Here is a tiny trained network, its code and every weight. The questions are about switching its units off for an input and a target symbol, where a switched-off unit gives its printed mean instead of its output.

import numpy as np


def w(rows, s, z=0):
    codes = np.array(rows[::2]) - 128.0
    scale = np.full(codes.shape[1], s)
    scale[-1] = z or s
    return codes * scale


def f(y):
    return y / 2 * (1 + np.tanh(0.7978845608 * (y + 0.044715 * y**3)))


def softmax(a):
    e = np.exp(a - a.max(-1, keepdims=True))
    return e / e.sum(-1, keepdims=True)


def log_softmax(a):
    a = a - a.max(-1, keepdims=True)
    return a - np.log(np.exp(a).sum(-1, keepdims=True))


def net(x, mask):
    ids = ['Ψαγεηλμξω'.index(c) for c in x.split()]
    T = len(ids)
    res = E[ids] + P[:T]
    q, k, v = (res @ M[0].T for M in (Q, K, V))
    z = softmax(np.where(np.tri(T) > 0, q @ k.T / 4**0.5, -1e9)) @ v
    res = res + np.where(mask[0], z, O[0][:, -1]) @ O[0][:, :-1]
    y = f(res @ A[0][:, :-1].T + A[0][:, -1])
    res = res + np.where(mask[1:13], y, B[0][:, -1]) @ B[0][:, :-1]
    return log_softmax(res[-1] @ U[:, :-1].T + U[:, -1])


Q, K, V, O, A, B = {}, {}, {}, {}, {}, {}
E = w([
[163,175,131,132,140,152,116,179,114,106,109],'Ψ',
[178,85,171,132,171,123,119,154,124,114,142],'α',
[218,68,137,100,141,102,140,140,128,142,170],'γ',
[99,139,186,145,85,100,98,24,141,144,152],'ε',
[225,160,134,118,195,148,121,123,149,157,118],'η',
[99,134,145,79,70,207,167,32,93,79,103],'λ',
[34,68,18,140,67,3,114,148,126,69,134],'μ',
[4,168,155,138,143,100,87,161,178,100,191],'ξ',
[188,106,134,97,144,118,160,159,137,74,69],'ω',
],0.022)
P = w([
[80,54,148,5,83,184,159,167,100,220,141],'0',
[166,119,93,101,93,155,16,111,170,97,191],'1',
[110,20,51,164,101,177,98,113,238,112,166],'2',
[172,150,137,201,159,102,205,37,79,184,129],'3',
[113,175,133,2,191,118,131,10,175,100,129],'4',
[115,83,121,211,118,173,92,142,210,74,90],'5',
],0.0094)
Q[0] = w([
[195,159,173,63,143,75,158,128,42,155,96],'h0',
[192,92,141,176,71,207,83,131,180,152,127],'h0',
[88,179,218,59,121,114,158,55,113,98,136],'h0',
[106,126,99,29,127,141,3,120,180,82,146],'h0',
],0.012)
K[0] = w([
[174,116,114,203,111,162,87,128,208,31,148],'h0',
[151,167,188,183,124,86,226,69,68,143,159],'h0',
[136,89,148,82,54,188,87,91,205,179,106],'h0',
[63,80,124,217,134,148,242,181,159,250,85],'h0',
],0.011)
V[0] = w([
[178,157,84,107,143,160,184,174,120,21,28],'h0',
[139,254,67,41,102,166,125,42,114,129,176],'h0',
[145,105,219,104,208,101,105,102,199,220,17],'h0',
[180,38,78,84,93,88,202,58,122,173,112],'h0',
],0.0073)
O[0] = w([
[145,113,64,84,114,191,88,107,78,77,194,118],'h0',
[64,108,107,9,166,126,124,77,178,123,134,139],'h0',
[146,197,142,105,153,76,208,109,75,116,158,184],'h0',
[119,175,122,108,151,142,128,57,80,198,106,255],'h0',
],0.013,0.0072)
A[0] = w([
[175,111,121,70,199,186,143,246,165,102,181,78],'n0',
[19,149,139,99,155,105,155,114,148,170,133,3],'n1',
[150,124,105,109,118,192,141,97,77,134,109,22],'n2',
[93,128,148,86,168,133,107,225,190,149,107,158],'n3',
[107,132,153,150,72,111,85,147,185,157,146,195],'n4',
[178,160,160,135,131,130,165,231,126,148,149,91],'n5',
[77,178,103,61,129,101,155,107,147,100,184,119],'n6',
[170,119,150,71,161,119,169,219,148,119,138,186],'n7',
[170,93,66,142,150,160,92,180,108,152,113,75],'n8',
[178,147,143,154,126,183,154,110,104,121,83,143],'n9',
[115,94,201,124,132,172,140,97,109,136,164,152],'n10',
[47,98,151,106,23,101,121,95,110,85,167,112],'n11',
],0.011,0.0066)
B[0] = w([
[165,142,119,121,11,81,94,90,163,130,132,173],'n0',
[164,129,166,135,99,137,73,149,107,68,162,223],'n1',
[96,116,149,157,162,28,135,133,119,86,111,193],'n2',
[135,113,122,68,170,104,129,138,63,169,102,175],'n3',
[152,132,54,120,144,126,142,99,110,118,117,173],'n4',
[46,67,163,199,147,115,144,82,151,140,153,165],'n5',
[133,64,74,207,126,143,141,148,140,146,111,253],'n6',
[104,175,98,120,148,190,123,176,187,82,148,193],'n7',
[93,155,183,116,198,117,89,180,126,51,84,165],'n8',
[156,101,140,151,104,126,154,143,113,147,155,202],'n9',
[158,178,49,136,125,106,119,171,146,150,100,183],'n10',
[149,155,195,121,116,90,217,184,149,178,97,200],'n11',
],0.011,0.014)
U = w([
[220,120,122,112,24,110,170,136,78,254,81,200],'Ψ',
[76,149,94,200,151,23,120,22,224,99,94,4],'α',
[116,189,119,121,77,144,81,126,145,124,147,225],'γ',
[185,91,119,100,170,80,125,117,35,81,194,58],'ε',
[160,50,184,172,141,178,145,154,127,116,216,106],'η',
[225,71,119,134,142,199,105,194,83,164,111,18],'λ',
[111,56,73,85,149,121,102,30,91,158,151,184],'μ',
[101,150,174,53,205,103,155,140,136,148,174,167],'ξ',
[149,201,7,126,194,195,189,137,129,140,185,140],'ω',
],0.0051,0.0044)

Each question gives the input, a string of symbols that net reads in full, and the target symbol t.
The units are the heads (4 rows each of Q, K, V and O) and the neurons (one row each of A and B). Each row of codes is followed by its name. A weight is (code - 128) times the scale printed after its matrix; where a second scale follows, it is the last column's (O, A, B and U).
mask holds one flag per unit, heads first, then neurons. A switched-off unit (its flag False) gives its mean, the last column of its rows in O or B, instead of its output. The means were averaged over made-up inputs and are rounded, as every weight is.
A unit's drop is (log p(t) with every unit on - log p(t) with that unit switched off) / (log p(t) with every unit on - log p(t) with every unit switched off).
The circuit of an input: a set's keep is (log p(t) with only the set's units on - log p(t) with every unit switched off) / (log p(t) with every unit on - log p(t) with every unit switched off). Starting from the 12 units with the biggest drops (on a tie, the unit counted first), units are removed one at a time, each time the one whose removal leaves the highest keep (on an exact tie, the one counted first), for as long as the keep stays at least 0.8.
units of the circuit, in order: the units of the circuit, biggest drop first
unit that matters most: the unit with the biggest drop
top k neurons: the k neurons with the biggest drops, biggest first
drop when u is switched off: that unit's drop, to one decimal
input γ μ ε η, target λ: units of the circuit, in order -> [h0, n8]
input ε η ε ξ, target ε: unit that matters most -> n1
input ε ω η η, target ε: units of the circuit, in order -> [h0, n2]
input λ ε ξ ε Ψ, target α: units of the circuit, in order -> [h0, n5]
input ε γ γ α, target Ψ: units of the circuit, in order -> [h0, n7]
input ξ μ η γ η η, target Ψ: top 4 neurons -> [n9, n7, n8, n1]
input ξ ω η ξ, target ξ: top 2 neurons -> [n3, n6]
input η Ψ α ξ ω, target η: units of the circuit, in order -> [h0, n5, n9]
input λ η ε η, target ω: units of the circuit, in order -> [h0, n7, n2]
input μ ε α η η ω, target ω: units of the circuit, in order -> [h0, n7]
input λ ε ε η η, target ξ: units of the circuit, in order -> [h0, n6, n3]
input ε ε μ, target Ψ: top 2 neurons -> [n11, n2]
input γ γ ω μ, target Ψ: top 3 neurons -> [n11, n2, n7]
input ε ε η ω λ, target Ψ: top 2 neurons -> [n7, n2]
input γ γ λ, target Ψ: unit that matters most -> n9
input μ α α η, target η: top 2 neurons -> [n5, n9]
input Ψ α ξ, target Ψ: top 2 neurons -> [n11, n0]
input ε μ ε α, target λ: drop when n11 is switched off -> 0.0
input η μ ω ξ α, target ε: drop when h0 is switched off -> 2.0
input ξ Ψ μ α, target γ: drop when h0 is switched off -> 0.9
input η ω ε, target Ψ: unit that matters most -> n11
